In the rows, 128 means zero.
[145 150 134 119 112 134 131 140 127 125 118 116 136 117 150 122 136 123
 142 128 113 100 138 136 135 145 106 147 125 119 116 118 125 123 137 117
 118]	Nel
[128 130 117 113 108 127 133 120 123 127 144 132 134 123 132 117 129 130
 138 133 119 129 127 130 136 124 123 114 110 139 126 134 118 133 126 141
 117]	Pugod
[143 132 132 131 120 147 134 122 120 116 137 131 131 118 134 126 138 112
 143 133 130 134 103 133 129 122 130 129 129 137 134 128 121 144 131 132
 129]	Lok
[132 139 108 132 102 139 104 116 122  96 121 120 121 129 111 112 144 118
 134 139 110 110 118 119 118 137 126 126 126 138 139 144 125 141 121 119
 117]	bag
[120 120 120 122 122 126 129 117 123 137 148 121 132 122 130 118 125 127
 136 117  95 127 130 134 136 125 135 136 118 136 119 120 123 132 131 108
 122]	Pez
[133 138 130 117 135 129 126 115 135 125 125 137 144 115 125 120 138 125
 132 126 113 114 129 129 132 112 121 118 126 138 126 130 138 108 133 141
 122]	Lok
[139 151 120 141 121 147 118 117 141 122 118 150 131 115 133 119 132 140
 145 143 138 118 129 134 125 127 103 114 108 124 145 124 131 111 144 138
 132]	Nel
[148 139 130 136 115 136 121 125 123 127 116 117 140 134 130 137 149 133
 138 130 132 123 131 137 130 127 127 136 128 119 131 138 133 132 131 128
 115]	Pez
[132 125 116 110 116 116 135 133 118 119 151 121 143 123 113 128 120 125
 125 131 125 125 119 141 146 125 144 134 132 135 128 131 126 140 144 134
 134]	rep
[134 120 119 131 124 123 128 132 128 120 161 111 142 126 139 136 133 122
 119 131 107 118 144 138 139 131 135 135 128 128 126 123 129 130 122 108
 117]	rep
[126 170 125 108 108 134 133 124 134 126 119 114 146 122 127 105 125 133
 158 142  86 102 142 132 144 130 127 130 118 153 123 110 128 129 154 152
 127]	sir
[161 127 120 120 114 131 121 116 124 115 155 141 129 122 137 112 141 129
 141 136 113 114 134 130 137 120 106 120  82 118 115 118 120 155 151 130
 129]	Pez
[141 127 108 118 122 139 130 121 130 123 143 119 138 119 128 118 131 123
 128 137 105 120 139 141 138 126 131 123 111 138 122 128 122 129 127 118
 118]	sir
[162 179 116  95  89 161 112 111 149 136 101 164 121 127 123 107 164 121
 125 138 121 127 144 139 100 131  94  90 101 153 125 130 135 141 103 120
  86]	tusa
[127 129 126 123 127 123 134 118 126 119 102 131 143 138 124 132 131 125
 126 116 130 110 126 114 121 136 137 131 142 131 135 139 136 127 125 141
 132]	sir
[121 148 143 140 107 133 139 113 125 112 139 133 146 140 115 121 124 106
 112 120 131 125 101 109 122 137 137 144 146 139 140 115 124 143 147 140
 141]	Nilu
[139 128 129 123 131 132 138 133 126 125 117 125 129 127 137 122 129 115
 139 140 139 128 124 124 138 133 134 126 136 131 130 128 128 134 134 127
 127]	Pugod
[136 115 124 104 126 121 129 103  95 123 119 122 147 124 135 144 155 135
 125 129 138 129 126 121 136 141 115 130 150 142 130 147 137 125 102 157
 141]	tusa
[130 116 124 122 132 132 123 136 128 129 141 128 126 119 138 128 120 120
 122 124 118 131 136 134 134 127 124 135 110 129 122 122 121 135 125 126
 133]	Nel
[138  85 128  88 107 148 138 142 108  98 126 152  91 107 123 103 138  92
 154 165 148 124 116 107 135 137 105 110 129 131 105  98 109 168  99  99
 139]	bag
[150 132 108 120 109 141 115 144 129 142 136 118 132 133 113 130 124 147
 120 162 132 129 142 124 129 127 107 125 111 117 109 159 128 103 133 123
 136]	bag
[129 130 128 136 124 130 131 134 129 122 132 139 134 126 135 120 141 122
 133 134 120 114 142 134 129 144 116 113 118 134 127 118 125 130 139 130
 127]	Lok
[190 116 129  42 145 113 141 130 128 151 120 111 168 110 101 139 131 130
 134 194 165 143 147 129 179 102 143 142 174 166  86 131 174 104 131 120
 171]	Pugod
[139 138 134 111 120 127 129 124 121 123 115 118 131 126 122 125 124 116
 120 123 119 123 113 122 129 130 131 139 155 126 133 135 132 123 132 127
 113]	bag
[136 120 135 124 105 123  88 138 113 136 161 126 123 136 108 149 154 138
 114 143 139 123 146 198 151 138 136 104 132 149 136 118 141 145 119 119
 123]	Lok
[125 115 123 105 127 122 127 121 128 128 131 134 129 121 135 120 113 127
 133 118 114 116 136 149 125 136 120 132 113 139 122 127 121 124 143 129
 128]	tusa
[131 124 131 132 118 130 129 132 128 114 122 118 134 137 121 128 119 115
 122 133 128 113 119 124 124 137 141 143 139 120 138 121 131 133 146 125
 134]	sir
[154 127 117  74 106 101 125  90 128 126 141 142 148 109  81 122 123 130
 116 132  99 114 109 107 118 106 121 128 150 120 115 145 151  90 127 139
 137]	Lok
[132 130 123 113 106 132 128 134 125 119 123 121 137 135 118 136 135 121
 136 150 135 132 126 130 129 126 131 134 128 131 135 141 130 132 128 130
 129]	Gomef
[124 145 139 129 115 118 125 131 127 112 125 116 137 111 122 140 140 118
 146 151 119 115 115 139 136 113 139 141 150 129 155 145 143 137 140 130
 121]	Gomef
[137 111 129 101 150 126 106 130 128 121 130 135 130 112 133 124 113 119
 127 120 120 122 133 134 134 125 123 128 116 143 116 115 131 132 135 125
 142]	tusa
[126 126 126 132 131 126 126 122 128 128 125 130 140 128 141 122 130 123
 138 116 108 122 139 124 126 132 127 131 115 129 124 125 120 127 139 132
 121]	Pez
[130 130 127 111 119 129 128 128 124 129 143 126 132 119 125 122 130 120
 132 134 109 127 131 145 134 130 126 127 121 140 122 126 120 131 138 135
 127]	Lok
[117 130 121 118 107 136 156 101 122 117 145 138 135 119 144 119 136 123
 137 133 113 137 130 142 144 133 115 138 121 139 134 135 108 139 132 143
 117]	bag
[139 131 132 110 129 127 135 132 126 126 115 131 144 133 123 134 131 115
 120 114 143 126 119 119 130 136 122 145 147 123 125 126 131 120 126 122
 127]	Nilu
[135 137 117 114 129 143 146  98 143 129 129 127 143 130 131 122 110 138
 131 121 128 135 150 147 134 134 128 133 115 143 113 141 108 114 131 120
 126]	bag
[151 136 127 128 140 130 124 128 125 115 107 127 144 116 132 132 136 124
 128 128 140 122 127 119 132 130 125 140 136 119 127 137 136 123 134 140
 138]	Nel
[ 98 130 176 230 252 175 183 133 163 123  73 131 188 101 185 122  82  96
 121  51 150 165 129  85 134  94 164 171 151 155 123 104 126 114 150 123
 142]	Nilu
[137 117 133 139 129 130 159 128 122 113 118 111 161 127 135 128 131 114
 123 117 132  99 124 126 159 127 134 145 151 119 120 123 138 109 128 135
 133]	Nel
[183 131 140  79 136 132 123 156 111 103 135 132 169 115 150 144 165 102
 142 146 146 141 124 102 167 121 120 169 133 121  85 115 144 148 135 152
 158]	Lok
[180 162 192  74 156 114 115 131 101 131  87 111 115 105 133 140 159 127
 113 142 142 113 121 133 175 111  89 155 188  95 138  82 179 156 144 158
 134]	rep
[148 140 128  91  65 120 125  88 107 110 149 181 172  68 125 102 168 114
 173 191  99 105  94 122 162 101  93 117 164 155 135 112 165  98 150 177
 127]	Pugod
[134 131 116 122  99 131 147 132 119 127 138 129 146 129 118 121 127 123
 132 141 137 136 108 115 142 127 135 125 137 133 127 136 129 129 132 135
 132]	Pugod
[134 123 132 148 140 129 127 119 114 128 165 127 154 112 136 129 129 117
 106 120 118 130 131 113 137 134 134 138 139 125 102 126 123 116 129 123
 139]	Nilu
[128 121 131 119 121 119 127 133 123 126 135 125 133 115 133 124 124 121
 134 131 118 120 130 129 134 126 130 123 130 139 120 130 126 134 125 121
 121]	Pugod
[137 139 136 141 108 133 140 129 132 119 119 125 144 127 122 131 122 127
 127 137 143 126 115 121 132 129 124 136 144 123 140 135 132 128 140 128
 134]	Pugod
[117 110 147 118 159 110 144 129 134 122  97 132 142 131 143 126 121  99
 110  96 116 122 137 109 135 143 126 162 147 122 126 108 131 134 147 111
 137]	Pez
[133 128 124 120 137 130 114 119 126 132 132 114 131 114 144 121 117 128
 127 111 101 109 130 127 121 124 117 127 114 139 125 124 122 112 122 118
 119]	Nel
[151 114 130 130 138 118 125 123 119 119 157 115 137 113 141 150 152 119
 128 149 126 126 119 147 141 120 133 138 145 127 147 141 142 130 134 121
 127]	Lok
[144 177 107 127  94 138 130  94 136 104 152 118 164 128 125 124 141 128
 155 130  92 132 116 127 124 115 159 135 120 167 140 145 134 148 131 158
 118]	tusa
[141 153 117 118 131 126 103 130 134 123  98 133 132 125 121 125 131 122
 118 107 110 122 136 127 110 141 135 129 125 124 132 140 130 134 132 130
 109]	sir
[142 124 129 129 111 123 136 124 133 113 140 135 144 116 129 128 126 114
 132 137 125 119 120 122 138 122 129 125 136 127 131 132 130 131 129 124
 126]	Pugod
[142 144 127 120 135 127 117 143 145 130 138 130 131 122 120 129 131 117
 138 137  98 126 143 139 140 115 141 109 121 136 128 122 137 133 128 141
 120]	Lok
[121 138 118 111 136 110 126 156 137 136 137 128 143 135 132 136 124 141
 129 135 127 118 161 131 138 138 131 117 116 132 119 128 129 123 137 131
 131]	rep
[137 136 110 112 115 127  92 134 138 136 119 133 113 104 109 122 137 116
 134 121  69 138 155 158 118 114 124 101  97 145 131 144 113 157 100 127
  82]	Pez
[129 125 121 117 130 129 116 122 122 121 142 126 126 120 136 122 127 122
 131 134 122 119 126 138 131 142 131 131 126 143 127 120 130 133 141 111
 139]	tusa
[124 127 116 141 111 135 128 113 136 127 147 134 138 109 136 122 113 135
 150 119  92 119 137 142 126 121 122 128 107 147 127 129 118 127 121 127
 128]	Nel
[137 125 122 120  60 158 157 146 107 136 175 103 117 149 113 124 132 128
 158 174 125 117 114 151 167 138 122 144 112 126  97 129 111 155 133 129
 167]	Lok
[127 120 140 147 124 114 140 117 141 103 155 140 139 134 143 130 113 138
 137 125 123 112 155 116 138 132 118 134  97 123 117 122 119 162 143 141
 159]	Pugod
[134 114 117 161 174 126 138 133  75  91  58  95 101 177 136 121 200 143
 135 109 198 136 151 114 126 170 149  88 117 130 167 126 124 211 107 167
 113]	Pez
[127 127 120 119 111  97 132 125 123  98 154 113 142 125 136 121 131 117
 155 135 100 102 121 124 144 143 148 140 145 148 144 111 137 150 145 110
 129]	Pugod
[133 131 132 143 122 129 132 127 128 127 121 131 145 126 119 138 130 128
 133 135 138 135 120 126 136 127 134 136 144 121 139 131 134 128 142 128
 139]	Pez
[145 127 132 109 117 129 132 132 123 127 149 123 128 130 126 123 139 120
 122 142 123 120 132 133 130 131 121 128 120 126 113 122 127 135 137 124
 130]	Lok
[141 123 142 110 129 120 114 127 110 129 110 100 118 148 135 136 126 134
 112 108 149 111 113 139 108 136 126 145 139 132 140 145 130 134 137 110
 108]	bag
[126 130 130 130 135 137 119 140 128 124 125 123 123 127 144 124 137 121
 139 128 119 105 135 127 126 139 116 124 115 120 118 128 120 117 130 122
 125]	Lok
[139 144 126 133 118 138 125 128 132 113 118 121 141 122 108 126 137 130
 121 139 134 117 132 129 135 123 134 129 132 124 129 129 138 135 132 126
 131]	sir
[133 113 135 117 106 114 135 124 137 117 151 134 142 139 126 136 117 114
 125 118 106 104 107 124 124 127 119 146 134 131 138 123 136 129 141 114
 142]	Lok
[128 130 127 135 133 132 120 125 130 125 132 114 130 114 132 122 128 120
 120 122 104 116 140 142 134 125 129 131 122 138 130 123 127 130 121 118
 120]	Nel
[131 128 140 138 121 132 128 132 116 116 140 119 129 130 121 135 139 120
 121 135 140 123 107 125 130 128 132 134 140 122 135 130 131 141 135 128
 142]	Lok
[159 131 123 107 125 140 138 130 132 125 128 142 135 143 158 125 126 122
 138 122 139 116 125 124 132 148 106 130 110 116 121 114 126 123 146 129
 134]	tusa
[131 138 118 114 137 122 138 115 120 114 127 131 142 123 156 116 146 111
 129 110 118 101 129 114 123 152 138 125 130 127 120 124 121 125 131 113
 106]	sir
---
[184  89 113 130 117 167 112 129 136 142 145  81 104 126 150 108 147  95
 139 156 121 138 148 113 128 140 116 135 121 169 144 149 117 110 129 108
 133]	keso
[110 158 150 121 137  83 148  75 124 116 122 120 172 119 160 133 100 123
 117 133 134  53 115 115 137 198 124 110 102  80 163 147 125 134 143 141
 118]	vip
[112 215 161 125 145  40 147  47 104  61 123 167 223 111 149 100  78 184
 130 136 115  13  98 129 154 202 131 108 146  61 142 138 131 152 182 174
 133]	Naf
[161 109 109 123 119 159 107 126 142 129 138  87 126 131 173 129 144  85
 130 163 125 140 145 105 128 142 125 118 105 159 158 152 122 114 129 101
 134]	mavef
[194  75 157 125 133 188 114 165 151 156 143 113  86 148  86  85 140 178
 129 143 130 164 141 107 153  95 115 133 189 212 147 142 108 109 173 182
 164]	Naf
[123 172 158 108 140  93 153  96 122 109 125 140 158 134 166 127 109 149
 121 139 149  86 109 110 142 175 129  99 106  91 154 139 129 118 171 148
 132]	mabiz
[151 196 150 119 137 120 117 125  99 109 116 157 181 138 137  79 105 208
 139 123 158  97 115 113 154 122 150  97 192 147 137 141 136 120 220 223
 159]	mavef
[129 177 157 120 141  90 141  75 116  98 130 135 176 124 147 110  97 154
 128 142 130  65 119 125 139 199 126  98 131  80 142 144 122 107 166 160
 119]	keso
[158  98  76 141 109 154 123  89 139 100 116  64 137 121 206 152 137  28
 144 192  87 129 142 112 122 143 118 140  73 136 160 146 126 143  85  21
 125]	las
[132 176 109 127 115  95 117  89 103  68 106 130 200 112 176 122 111 126
 144 164 101  61 129 102 145 168 143 105 121  99 149 150 143 143 162 124
 130]	keso
[150 150  75 143 108 100 118  63 146  57 106  63 188 104 198 141 121  47
 154 198  76  82 152 109 125 165 125 121  69  94 180 136 151 150  84  40
 123]	mavef
[178 131 154 103 123 176 103 177 110 151 145 135 115 151 137  78 137 172
 134 123 183 133 135  87 140 125 135 104 165 196 141 159 111 100 228 203
 162]	Naf
[180  80 142 121 129 194 118 155 161 169 145  80  90 132 120 112 143 136
 127 140 143 154 157 107 139 115 118 128 152 182 161 147 112 118 135 151
 150]	vip
[182 120 123 152 126 151 131  82 167 103 129  64 164 108 130  98 135 134
 151 163 113 100 176 112 131 163 116 111 135 117 173 141 149 135 113 131
 159]	Seb
[138 150  83 137 117  94 126  66 136  64 108  88 193 102 181 136 105  84
 144 193  76  66 145 110 139 178 141 111  89  75 161 149 145 168 106  86
 130]	vip
[146 125 156 108 129 160 102 175 120 155 133 150 127 150 112 105 129 186
 133 121 166 173 123 101 173  89 145 125 183 187 144 141 115 115 195 202
 161]	vip
[121 149 166 103 143 108 133 125 109 135 138 150 143 142 115 109 101 178
 110 109 168 104 101 112 151 158 125 115 146 128 139 148 118 106 188 185
 128]	las
[149 183 111 118 126 101 105 103 113  75 115 128 202 124 150 103 116 151
 147 158 141  93 144 104 157 156 155  93 144 120 152 148 150 137 182 168
 156]	mavef
[116 159  91 140 113  65 126  29 145  61 102  98 196  93 211 156 131  50
 121 187  85  52 123 129 119 195 106 132  31  46 158 140 140 170  86   4
 101]	Naf
[149 164  88 148 122  90 130  35 147  46 103  71 220 107 167 126 102  78
 153 194  65  44 152 116 125 181 157  98  95  61 178 135 145 155  90  65
 122]	dav
[167  68 156 116 142 169 141 127 158 183 162  82  84 126  75 145 134  98
 108 113 159 143 152 112 103 168 135 131 112 136 175 139 101 105  99 129
 118]	keso
[120 147 162 114 123 120 128 138 130 142 152 151 126 139 153  88 136 177
 129 121 153 131 108 119 142 136  97 114 143 133 108 125 132 104 174 153
 132]	Seb
[144  76 158 101 128 174 139 152 144 182 159  90  68 151 128 123 164 107
 112 128 169 158 134 116 120 146 103 130  96 152 149 155 109  90 132 109
 127]	las
[173  90 117 125 121 192 112 138 149 147 134  65  95 134 143 130 163  90
 132 151 139 167 164 108 123 128 118 118  90 165 161 152 128 111 120  87
 148]	las
[158 128 127 129 122 165 111 140 127 135 130 100 134 137 153 115 112 119
 137 136 147 135 116 105 137 141 126 130 124 177 160 161 117 119 161 134
 148]	las
[132 142 154 124 123 133 148 118 137 138 152 121 130 126 194 112 126 142
 115 138 148 101 119 108 124 174  98 112 100 114 132 144 126 113 158 130
 129]	Seb
[132 116 140 116 126 126 149  99 135 136 139  92 114 137 161 142 127  94
 111 139 135  86 113 112 121 176 117 131  86 121 157 155 113 107 119  84
 115]	las
[160 140 123 127 120 136 106 120 125 109 129 117 158 116 200 108 131 131
 123 160 111  95 117 104 132 138 113 124 116 163 139 155 124 139 168 110
 140]	Naf
[150 103  85 137  96 142 128  93 142  95 129  69 152 108 235 136 146  40
 142 188  91  96 138 109 114 172 116 134  61 114 145 151 140 140  83  22
 124]	Seb
[130 159 141 133 125  97 132 102 117  88 108 126 190 120 154 120  89 123
 130 151 129  70 118 110 131 169 118 107 116  94 150 136 126 134 156 139
 131]	mavef
[132 180 185 117 139 135 102 127 123 152 131 156 147 138 135  80 108 209
 126 116 163 113  95 122 146 126  94 108 156 149 125 150 117 121 223 200
 143]	las
[ 99 181 155 114 133  77 151 101 115 106 128 170 171 138 163 126 107 148
 118 122 156  81  94 105 148 183 137  93 120  87 145 140 121 114 186 161
 121]	mabiz
[154 100 198 110 145 173 128 164 137 199 170 137  79 151  97 100 130 198
  98  86 173 149 117 115 129 118 109 126 169 182 134 137  97  89 180 201
 136]	dav
[188  86 136 122 124 187 118 125 141 146 154  67 116 134 164 118 135  92
 124 145 145 127 158  95 133 163 136 110 111 165 178 156 107 102 139 124
 141]	dav
[108 130 103 131 104  91 133  91 116 100 119 102 172 126 219 133 103  64
 119 173 125  77 101 108 126 198 109 128  48  87 144 153 138 126 120  68
 115]	Seb
[128 138 158 107 122 139 122 123 133 145 141 108 136 137 184 124 139 119
 107 138 166 105 133 113 124 165 118 114  79 117 154 156 121 102 156 120
 119]	dav
[137 144 146 117 125 135 123 134 130 138 148 132 130 122 183 112 138 135
 113 132 158 126 103 121 132 157  90 126 102 139 130 146 123 106 159 122
 123]	mavef
[164  76 107 133 104 159 126 123 161 130 143  58 113 122 162 143 148  63
 124 155 115 134 161  99 120 156 133 134  85 142 179 150 125 117  82  72
 132]	vip
[184 109 135 123 133 151 123 113 159 139 162  98 117 133 133 100 134 149
 125 138 135 122 147 112 150 147 137 122 153 166 157 146 126 111 141 158
 141]	Gove
[140 121 133 122 124 141 141 103 159 139 130  84 123 128 176 139 143  69
 124 161 138 115 137 119 101 168 100 120  73 111 162 140 123 124 110  71
 114]	mavef
[144 119 166 115 142 109 152  94 160 142 145 117 117 136 109 120 119 148
 108 110 135 111 127 120 127 163 120 121 132 112 167 129 127 105 124 146
 119]	mabiz
[177 147 121 129 128 132 119  96 150 100 126 111 164 115 162 107 107 147
 137 157 113 104 129 109 142 140 129 117 146 133 157 141 132 149 149 133
 147]	mabiz
[173 135 129 119 126 156 108 129 137 123 138 121 143 137 159 100 138 157
 136 141 137 116 142  91 142 132 139  95 161 172 143 148 128 112 182 160
 142]	Gove
[137  92 134 122 123 160 141 128 152 147 143  93 106 129 188 151 164  68
 108 155 137 142 129 114 116 159  99 126  69 137 155 148 114 102 107  64
 114]	mavef
[145 117 173 128 142 162 142 114 160 166 144  92 125 119 132 110 145 149
 117 129 151 110 134 124 121 149  96 115 113 121 155 140 123 113 127 134
 135]	Seb
[146 129 136 128 130 116 142  85 143 132 134  98 145 123 178 130 125  98
 117 151 146  82 123 117 102 176 110 126  81 107 149 137 131 126 122  96
 115]	Gove
[122 170 146 141 138  94 138  45 153  95 114 121 188 106 189 137 117 115
 121 163 107  53 119 137 127 179 107 114  87  71 145 128 138 142 113  89
 109]	Gove
[162 154 114 136 121 115 120  84 151  73 110 107 195 110 160 122 113 116
 148 178 108  95 149 103 145 146 146 107 125 105 171 133 142 151 133 118
 145]	mabiz
[172 113 132 119 119 149 115 146 125 128 143 116 141 140 158 103 112 135
 122 139 150 112 115  87 145 152 147 118 133 180 155 153 128  99 169 159
 142]	Gove
[117 187 160 116 135  76 139 111  99 109 126 170 181 137 134  96  86 179
 115 122 160  63  89 110 146 176 139  95 144 100 133 142 127 115 204 204
 131]	mavef
[187  54 105 135 103 197 132 116 168 152 159  37  80 123 175 126 173  56
 133 162 117 141 156 102  95 155 120 130  82 155 165 150 128 102  73  52
 132]	Seb
[128 109 168 117 135 159 138 146 142 183 146 129 101 143 122 107 140 164
 114 111 166 137 118 116 119 125 101 125 149 143 133 138 116 111 156 161
 130]	Seb
[118 150 144 124 127  90 147  91 118 105 113 118 173 125 155 134  97 127
 123 144 135  55 114 100 134 188 119 119 106  85 166 152 123 129 148 137
 124]	vip
[144 154 151 132 141  84 153  55 137  94 138 120 180 107 119 101  90 144
 130 149 113  43 121 128 141 215 112 115 136  66 156 138 126 128 132 147
 116]	keso
[168  57 152 137 129 189 149 121 173 191 159  51  67 131 152 145 134  65
  97 132 138 138 149 129  85 152 106 146  74 145 169 133 102 116  74  79
 117]	dav
[122 155 168 120 120 129 125 127 123 125 136 153 165 130 175  98 113 169
 124 139 159  96 105 107 149 162 102 112 134 114 128 149 122 109 188 165
 133]	Seb
[119 127 142 115 129 113 140 110 121 128 125 113 139 129 155 138 130 107
 112 136 130  93 126 120 121 175 121 113  92 100 143 146 120 114 133 102
 112]	keso
[124 150  98 126 110 103 107  83 110  65 100 113 210 117 223 142 120  76
 140 190  98  86 138 100 167 157 137 115  92  97 164 149 136 139 129  79
 131]	vip
[173 131 108 129 116 135 112 101 134  95 121  97 168 118 156  97 114 114
 151 174  98  86 128 107 147 144 127 126 146 137 165 158 129 143 144 128
 136]	mavef
[112 126 158  95 127 129 139 159 101 156 150 157 104 158 141 119 131 157
 102 102 171 147 102 102 132 141 125 112 127 138 123 153 110  98 192 157
 123]	las
[106 189 142 124 136  82 146  69 129  99 122 145 187 118 200 135 119 135
 116 154 133  71  98 124 127 182 117 110  78  70 140 137 143 136 145 105
 111]	Gove
[162 113 153 137 149 150 151 107 150 149 145  96 110 120  91 103 108 145
 125 119 128 110 122 134 115 154  95 130 136 127 147 134 116 122 119 138
 129]	las
[167  96 103 143 108 158 122  85 156 119 133  62 148 116 194 115 139  79
 136 178 105 107 152 111 122 162 111 129  99 127 164 153 140 140  98  77
 140]	Seb
[153 162 116 132 120 103 106  69 120  67 114 108 216 118 174 102  86 125
 145 168  98  69 136 113 150 167 150 108 133 100 162 145 139 156 150 131
 140]	dav
[143 191 123 118 132 113 104 112 108  83 104 139 197 123 179 103 111 168
 135 149 135  87 132 110 137 146 131  98 139 132 135 148 141 148 199 151
 152]	Naf
[171  63 163  99 131 202 108 205 130 193 160 129  71 160  84 112 128 165
 112 100 179 202 128  95 156  86 131 149 187 230 149 149  98  96 175 190
 151]	las
[ 99 197 134 127 133  47 131  47 123  43  94 136 239 107 175 143  89 118
 136 183  99  32 118 123 134 200 125 117  87  47 156 143 139 170 140  98
 126]	Naf
[172 111  89 132 118 133 116  85 142  96 133  63 161 112 160 114 110  70
 139 175  90  99 137 116 129 170 136 127  90 121 167 157 136 147  97  72
 132]	las
[ 93 188 155 136 130  67 143  66 126  82 104 139 205 125 142 115  94 159
 141 148 139  53 116 119 144 194 106 103 121  58 149 131 147 132 158 155
 135]	Seb
[152 143 119 126 126 126 129 103 145 106 131 117 146 121 165 131 112 116
 130 147 123 103 131 105 144 154 136 119 123 128 162 140 129 127 136 126
 131]	mabiz
[194  44 119 135 110 237 131 169 160 204 155  48  42 126 160 133 180  57
 122 138 151 178 152 108  89 116 114 147  77 190 161 152 109 107  89  76
 138]	vip
[181 111 130 141 122 151 120  90 173 113 137  56 147 123 124 103 133 115
 144 171 105 115 163 122 133 140 143 116 126 127 179 134 129 136 103 108
 149]	dav
[132 178 157 122 134  96 137  82 127  96 121 136 179 123 172 108  94 154
 125 161 123  63  97 120 131 173 112 118 114  97 148 142 124 145 169 131
 131]	Naf
